What can hang from each mark
zisi: bovefo bovika
sovu: bovefo bovika dida fizis tetik zisi
fasam: fizis sovu zisi
dida: fasam fizis mose sovu
setemu: bovefo siveg tetik
siveg: bovefo fizis tetik
fizis: sovu
bovefo: fasam tetik
mose: tetik
tetik: bovefo bovika setemu
bovika: bovefo setemu siveg tetik zisi

Each row was made from one small tree. Brackets hold a mark, then the marks that hang from it, in alphabetical order. Every link used is in the known rows. Write each row's tree.
Known rows
[fasam [sovu bovika [dida fizis]] [zisi bovefo]]: [ -12 -146  442  204 -351  285  -73  129  122   96   -2 -515 -124  131
  138  -29   82  387  326 -221 -167  -42  -35  311 -188 -109  -68 -184
   53 -106    7  276  308 -102  312  329  431 -331   18   40  339  198]
[setemu [bovefo fasam] [siveg fizis] [tetik [bovika zisi]]]: [-347   48  -25  199   25  -71 -252   10 -429  -77   71 -107  172  301
 -160 -136 -250  244 -414 -160    5  390  -89 -158  327  362  382  142
 -214   -3   53  182  295  210  536  408  102  -97  136  333 -197  238]
[fizis [sovu bovefo dida]]: [ 218  -23  335  241   72  546 -138 -215  329   -4   71 -175  -37  164
 -238   -8   52  120  215  111 -194   48   69  437 -241  -46 -209  -55
  124 -100  111  -87  255 -211  173  182  216 -273 -243 -193   81  -48]
[setemu [bovefo tetik] [siveg fizis]]: [-103   82   94  207   82  109  -89  -70 -162  -22   20 -158  138  434
 -316   91  -73  225 -224   57   37  145  -39   28  211  364  153 -124
  -58  -42  108  121  315   30  380  338  196  -32  -64  193 -180  181]
[dida [fizis [sovu [bovika zisi] tetik]] mose]: [-269 -125  401  182   26   55 -113 -235 -127  313   41  -48 -107   41
  174  245  136  -84  105 -249 -349    1 -137  -32 -141   78   75 -123
   -3  -20  -39   30  398 -147  130   85  172   25 -231   -2  590   14]
[mose [tetik bovika [setemu bovefo siveg]]]: [  48 -170    7  258  149   80  -27   84   13   13  -77  -11  167   99
 -394   12 -134  -23  -72   63  207  147 -165  131  563  152  143  153
 -191 -106 -113  -83  425   17  370   38 -119 -169  -17  202   52   34]
[sovu [dida fizis mose] tetik]: [ -54 -106  412   88    1  137 -106 -340  -20  225 -226 -224  -54  148
  -61  310   91   37  164   -6 -112  122  -17  249 -149  141  -95  -22
  161  -13  122   -4  350 -225  291  286  258  -86 -278  -80  595   -7]
[setemu [siveg bovefo] tetik]: [ 213   86   47  125 -158  264  114   -7   56  -27  -89 -143  100  122
 -198   76 -234  159    3  -59  185  152  -73   92  155  250   60  -28
 -240  -25   13  -26  185   63  305  121  210 -168 -306  137   57  121]
[sovu bovefo [bovika siveg] dida zisi]: [-132   32  422  108 -124  637 -139 -145   92  215 -240 -319 -229  -27
 -158   26  123  265  652  -10 -475  313   -3  346 -379 -213  -28    8
   83  -50  128  213  228 -178 -132   47  256 -223 -311 -285  176  -89]
[tetik [bovika bovefo [siveg [fizis sovu]]]]: [  15  -15   -1   49  302  374  -90  256 -100  -11  340   39 -130  198
 -237 -148  123   48  124 -168 -124  122 -163 -107  338  162  125  -19
  279   79  -56   50  316  -95  248  180 -164 -126 -177  -79   42  -20]
[fasam [sovu bovefo zisi]]: [  78 -102  143  126 -194  536  -58  -38  200   61  154 -100   37  102
 -314  -30   39  118  101   53 -173   -4  -78  320 -136   60 -197 -135
  -52 -135 -103  -38  147 -126  400   83  351 -153 -259   37  -14  -31]
[zisi bovefo [bovika setemu [siveg [fizis sovu]] tetik]]: [ 131   31  105 -158  203  135  -22  427 -196 -170  171 -253   -8  531
   67  126  269  -49  113 -244 -230   53  -24  -18  145 -212  -67  -85
   56   47   80   22  148  -79  -75  181 -128  -82 -119 -158  147  -75]
[mose [tetik [bovika bovefo setemu [siveg [fizis sovu]]]]]: [ 161 -178   18 -115  362  243  -39  262 -233  -83  206   93  -92  312
 -170  -95  307  -24   87 -206 -193  195 -242 -233  289  -68  290  113
   80    2  -71   30  300 -207  159   64 -147 -157  -48  -37  114 -140]
[tetik [bovefo fasam] [bovika [siveg fizis] zisi] setemu]: [-173   98 -157  189  318 -167 -290  252 -274   -5  187  128  -56  117
 -257  -48  152  -64 -160 -142   50  325  -92 -165  377  182   76    4
  331   66 -184  116  387    8  257  172 -304   -8  108  189 -151 -258]
[mose [tetik bovefo [bovika siveg] setemu]]: [ 194 -279  -24  152  258  144  126  172  141  146  -90   67    5  -15
 -426  129  166 -151  237    9  218  199 -125  -60  432   32   66  172
  105  -64 -337  -99  391 -192  205 -218 -319 -137  -56   38  208 -256]
[mose [tetik [bovefo [fasam sovu zisi]] bovika]]: [ 266 -409   64  113  -47   52   91  188   66   26  144 -104   15  178
 -364 -153    2  125 -108   33  136   75 -152  -29  387   88  112  -30
  -79 -183 -287   48  281 -153  675  -42  133 -181  252  306   65   88]
[setemu [bovefo [fasam fizis]] [tetik bovika]]: [-243 -201   81  183  -13   93 -149  -41  -63  -86  119 -178  146  415
 -367  -39 -199  167 -286  -28   -2  223  -84  -45  395  272  177  137
 -259   46  115  154  244  149  626  223  307 -234   72  299  -38  366]
[bovefo [fasam zisi] [tetik [bovika [siveg fizis]]]]: [-175  -74   23   70   -5  -67   -4   37 -419  -15 -121    7 -301  316
 -407  121 -111  141  -42  -50   16  209 -181   -7  244  206  240 -118
   96  212  107  291  259  -50  363  155  182   82   66  152  -28  -77]
[fizis [sovu [bovika bovefo siveg [tetik setemu] zisi]]]: [ -44    5   80  128  185  221  -47   62   -8  258  317   68 -174  128
  117  -42  289  -35  192 -243 -359  205   38 -251 -127 -116  -32  117
   54  -38 -193  -90  375  -25 -114 -262 -242   19 -280   -7  -19 -353]
[bovefo fasam [tetik [setemu siveg]]]: [-118  129   52  253    3 -142  -75 -238  -62  -77 -151   57 -131  462
 -448  206 -183  -67 -330  121  114   51  -17  207  232  295 -141 -107
 -176   82   85    3  228  158  331  -29   58  115  -58  245 -245 -193]
[zisi [bovefo [fasam fizis] tetik] [bovika setemu siveg]]: [-187  -42  157  -93  -12  -66 -135   91 -211 -200  -93 -343  -92  692
 -100  232  214   31  -54 -114  -61  185  -64 -148  177 -179  -90 -106
  -78  -14   37  273  130   95  -27   86  129  -28  157  -18  -60  106]
[bovika siveg [tetik bovefo] zisi]: [ 167  -42  -64   53  120  294  103   95  -27  246  198  -62   49   49
  -62  176  296   30  152 -151   19  310  107 -264 -110  123  -85  160
  319 -115 -246 -111  451 -142  105  -10 -215   68 -345  -75  -17 -323]
[dida fizis mose [sovu bovefo [tetik [bovika siveg]]]]: [-334  -93  305  -73  176  295 -270  -56   84  277 -113  -40 -133  -98
  -47  304  347 -110  112   -9 -344  287 -157 -170  331   24   66  -30
   82 -173 -241  180  376 -211  200  162  -76 -107 -232  -71  760    2]
[bovika [setemu bovefo siveg tetik]]: [   3   65   86   18   75  414  -49 -101  120  -56   21 -187  241  361
  -89   14  -94  105 -128 -116   13  214  -55   28   91  226   27  347
 -390  -72    6  -56  167   97  374  184  120 -213 -246  172 -107  134]
[sovu [zisi [bovika setemu [siveg bovefo] tetik]]]: [ 246   21   44 -191   65  309  173  299 -239  -65  -39 -156   49  233
   -5  140  128  -65  257 -261 -198  255  -64   82   92 -289  -83  105
  102   37   28  -77  189  -69 -193   21   18   29 -396 -216  184 -140]
[dida [fasam [zisi [bovefo tetik]]] [sovu bovika fizis]]: [-230 -177  345   95 -168   27 -166   11  218  170  -72 -169   -8  300
 -294  272  193   73  -98   19 -403    2  -87  -71  125 -290  -91 -497
 -166   -8 -269  412  257  -36  159   51  357  -26 -283   83  424 -147]
[fasam fizis [sovu dida] [zisi bovefo]]: [ 196 -211  156   92 -379  236 -169   93   61    3  105 -444  -10  158
  -31 -222    7  464  230  141  107   46  -66  256 -194  -20 -225 -275
   19 -105  -25  201  231 -143  608  405  610 -349   88  274   17  215]
[dida [fasam [sovu [tetik bovefo]] zisi] mose]: [ 123 -220  219  -82   -9  -34 -205 -103  258  305  224 -163   51  119
 -116  -43  183    9 -183  173   35   92 -143 -171   92  100 -158 -119
 -234 -209 -490   40  130 -190  666   45  163  -87 -115  347  301   60]
[tetik [bovika [setemu bovefo] siveg]]: [  31   65  -10   -2  274  470  -91  155    8  -49  135  -19   46  126
 -119   62   64  -75  128 -242   48  255 -149  -12  295   43    7  359
  131   30  -62  -24  390  -24  141  160 -180 -155 -311 -145  129  -50]
[bovika [tetik setemu] zisi]: [ 121  -67  -87  244   38   22   68  -35  -83  161  107  158   51  108
 -135  258   18 -122  -62 -119   59   46   54  176  -88   93 -249   29
  113   85  -26 -282  440  -59  140  -41   -6  125 -421   49   57 -494]
[mose [tetik [setemu bovefo]]]: [ 238 -135   47  239  145   75   87  -84  223   67    3    6   97  216
 -432  184   92 -103 -144   39  108  -26 -109  139  247   31   50    2
  -80  -99 -111 -168  425  -52  247   12   15 -119 -125  134  107  -75]
[bovefo [fasam [fizis sovu]]]: [  -1   28   77  150   22   48 -161  -56  -52 -163  274  -40 -208  461
 -403  -33  -25   29 -283   60 -139 -158 -151  174  204  266 -144 -302
    5  145  245   88  279   62  517  286  293  -52  -73  189 -125  113]
[zisi [bovefo [fasam sovu]] [bovika siveg [tetik setemu]]]: [  32   73   54  -21  -85 -156  -56  284  -16  -70   89 -254 -186  495
  -83   59  122  -60 -110  -88   -2   33   25  -37  293 -123 -240 -116
 -131  -62 -151   17  129  158  166  -94 -208  -25   98   86   39  -69]
[fizis [sovu [bovefo fasam] [bovika siveg] tetik]]: [-274  125  368  130  -10  139 -231 -189  154  113   81 -165 -372  271
 -214   -2  149   44  211   13 -462  179  -99  -29 -116   -4   28 -221
 -265 -124  151  270   38 -105   -7 -211   94 -162 -100  -77  146   22]
[sovu bovefo [dida mose]]: [ 199   13  412   74   60  567 -254 -232  265  151 -111 -225   12   55
 -145  245  120   80  223  142 -177  158   86  362 -179  -63 -179   -4
  174 -125    8  -65  366 -187  120  215  187 -228 -291 -187  298  -54]
[siveg [bovefo [tetik bovika]]]: [ 239 -161   56  305   -7  186  193   28  -40  -37  -66   75  152   75
 -302  301 -223  -39   79 -102  290  157  -18  154  278   47   42  -71
  176   44  -33  -94  378 -116  117  -46  178  -44 -283 -104  291  -80]
[bovefo [tetik [bovika zisi] [setemu [siveg fizis]]]]: [-261 -102  -84  354   81 -182 -129    4 -479   42 -132  193   88  128
 -199   88 -232   49  -93  -44  205  218 -105  122  234  283   57  -35
    6  145  -20   -5  369  -27  299  121   54  100  -39  233  -68 -266]
[siveg bovefo fizis tetik]: [ 445   90  -33  155    5  -66   97  352 -187   -5   66   46  -61  229
 -268  205  138  123 -121 -115   34   34  -74  135   78  203  205 -466
  139   60  156   54  141 -147  163  199  201 -180 -201   89  274   57]

Write each row's tree
[  12  144 -184  298   94 -147 -247  345 -425  -97   90  146  143  -99
 -101  -92 -187   62  -88 -135  229  237 -186  132  424  195   80 -175
  154   76  -11   28  417   23  217  330  -12  -76 -102  228  -19 -126]
[tetik [bovika zisi] [setemu [siveg bovefo fizis]]]
[-227  -22  -85  248   68 -173  -45 -184 -320   49 -159  250 -220  154
 -269  229  -81 -159 -120 -118  170  299  -63  -91  144   82   40  131
  118  146 -157   -3  393   65  138 -132 -142  201  -31   71  -36 -404]
[bovefo fasam [tetik [bovika siveg zisi] setemu]]
[-151  182  177   51 -232  240  -50   89  -23    2  -56 -259 -243  193
 -271  238   76   18  185 -169 -262  151  -57   95   16 -139   58 -237
   86   33   46  301  249  130  -48   56  104  -40 -182 -108   59  -68]
[sovu [bovika siveg] [zisi [bovefo fasam]]]
[  35 -156  186   -5  210  401   77  109  203    4  -71 -335  319  412
   -9  -28  -29   60  114 -162   16  153  -17   79  252   97 -167  323
 -336 -115 -151 -134   35  -18  177  -27  -58 -212 -134    4   39  154]
[zisi [bovika [setemu siveg [tetik bovefo]]]]
[ -42 -130  132  -22  164  294   14  278 -253  -26  255 -251  157  508
 -162 -221   34  167   -9  -59 -423   83  -15  112  256   65   -3 -105
  -20  -42   88  -36  121   -6  223  202   65    8 -133   34 -180  139]
[setemu [siveg [fizis [sovu [zisi [bovika bovefo tetik]]]]]]
[-148  233  147   22  125  175  -91  141  -97  176  -47  -16 -419   98
  -67   91  163  102  147 -158 -407  -40 -221   43  261   55   29 -397
   91  193  102  242  440  -80   35  251   49  -19 -351  -76  525  -90]
[dida [sovu [bovika [siveg fizis]]]]
[  33   17   72   -2  -21  357   44 -103   21  -30 -117  -87   70  313
 -111  107 -157   58   12 -129   42  101  -96  177    9  252 -106  234
 -376   79   91  -92  123   25  332   75  160 -122 -365   93   12  -91]
[bovika [setemu siveg tetik]]
[-139  -96  186  148 -153  -61 -303 -160  155   74   32  -84 -104  304
 -303 -102   37  146 -323  249   -1   70 -129   78   61  102 -172  -96
 -539 -167 -312  155   42   30  553   -6  217  -61   30  445 -286  -73]
[dida [fasam [sovu [bovefo [tetik [setemu siveg]]]] zisi]]
[ -46 -276  157  109   18  300   62   47  -79  -32   76 -190    6  323
 -299 -109  -88   46  134    9 -217 -180 -212  376  187   16 -200 -211
   -6  136  101  -42  185  -55  312  225  367  -39 -151    8   74  233]
[fasam [fizis [sovu [zisi bovika]]]]
[ -91 -350  192  308  238  185   50   59  189   73  238  -68  215  150
 -264   56   75 -101   95 -118   14   75  -52   46  300  259  -38   48
  165 -105 -107  -58  247 -258  435   47  -20 -178 -129   -4  337   64]
[dida [fizis [sovu [tetik bovefo bovika]]]]
[-228  -46   78   38 -180  104 -196  -86  -59  -48   90 -380   44  449
 -305 -227 -160  411 -327  129  -61  214 -151  -73  212  385  177   25
 -476  -77  104  318  133  217  770  384  474 -218  178  592 -426  503]
[setemu [bovefo [fasam fizis zisi]] siveg tetik]
[ 196 -253   90  134  -42   96  168  301  199   64   26 -286  174  266
 -139  236    3  -49  147  -71   87  -65   49  336  186 -214 -293 -111
  -25  -46 -109 -141  211  -47   23  -63   48  -82 -156   13  145 -131]
[fasam [zisi bovefo [bovika [tetik setemu]]]]
[-247 -168  492  257    0  235  -73 -184  121  274   -1 -363  -37  260
   36   37  188  253  372 -230 -360  192   38  141 -212    5  -49  -25
   83 -139  188  145  269 -210  -11   44  253 -230 -266 -212  447   56]
[sovu [bovika bovefo] [dida fizis] tetik]
[ -77 -186   74  212 -145   31  -16  -40   -8 -129   96  -58  137  201
 -412  100 -195 -148  -14   35   -4  184  -35  211  139  -55    4 -214
    8  -34   11   43   83  -60  339    2  238  -87  -69   41  139  -48]
[fizis [sovu [tetik bovika] [zisi [bovefo fasam]]]]
[ -41  -17  168  199 -138  202  -35  185   40    1   62 -156   99  186
 -163   89  -79  -34  161   27 -268   72   76  298   55  -99 -103 -157
 -204   -8   31   11  178   64  139  -81  102  -92 -209  177  -65 -169]
[fizis [sovu [bovika [tetik [setemu siveg]]] [zisi bovefo]]]
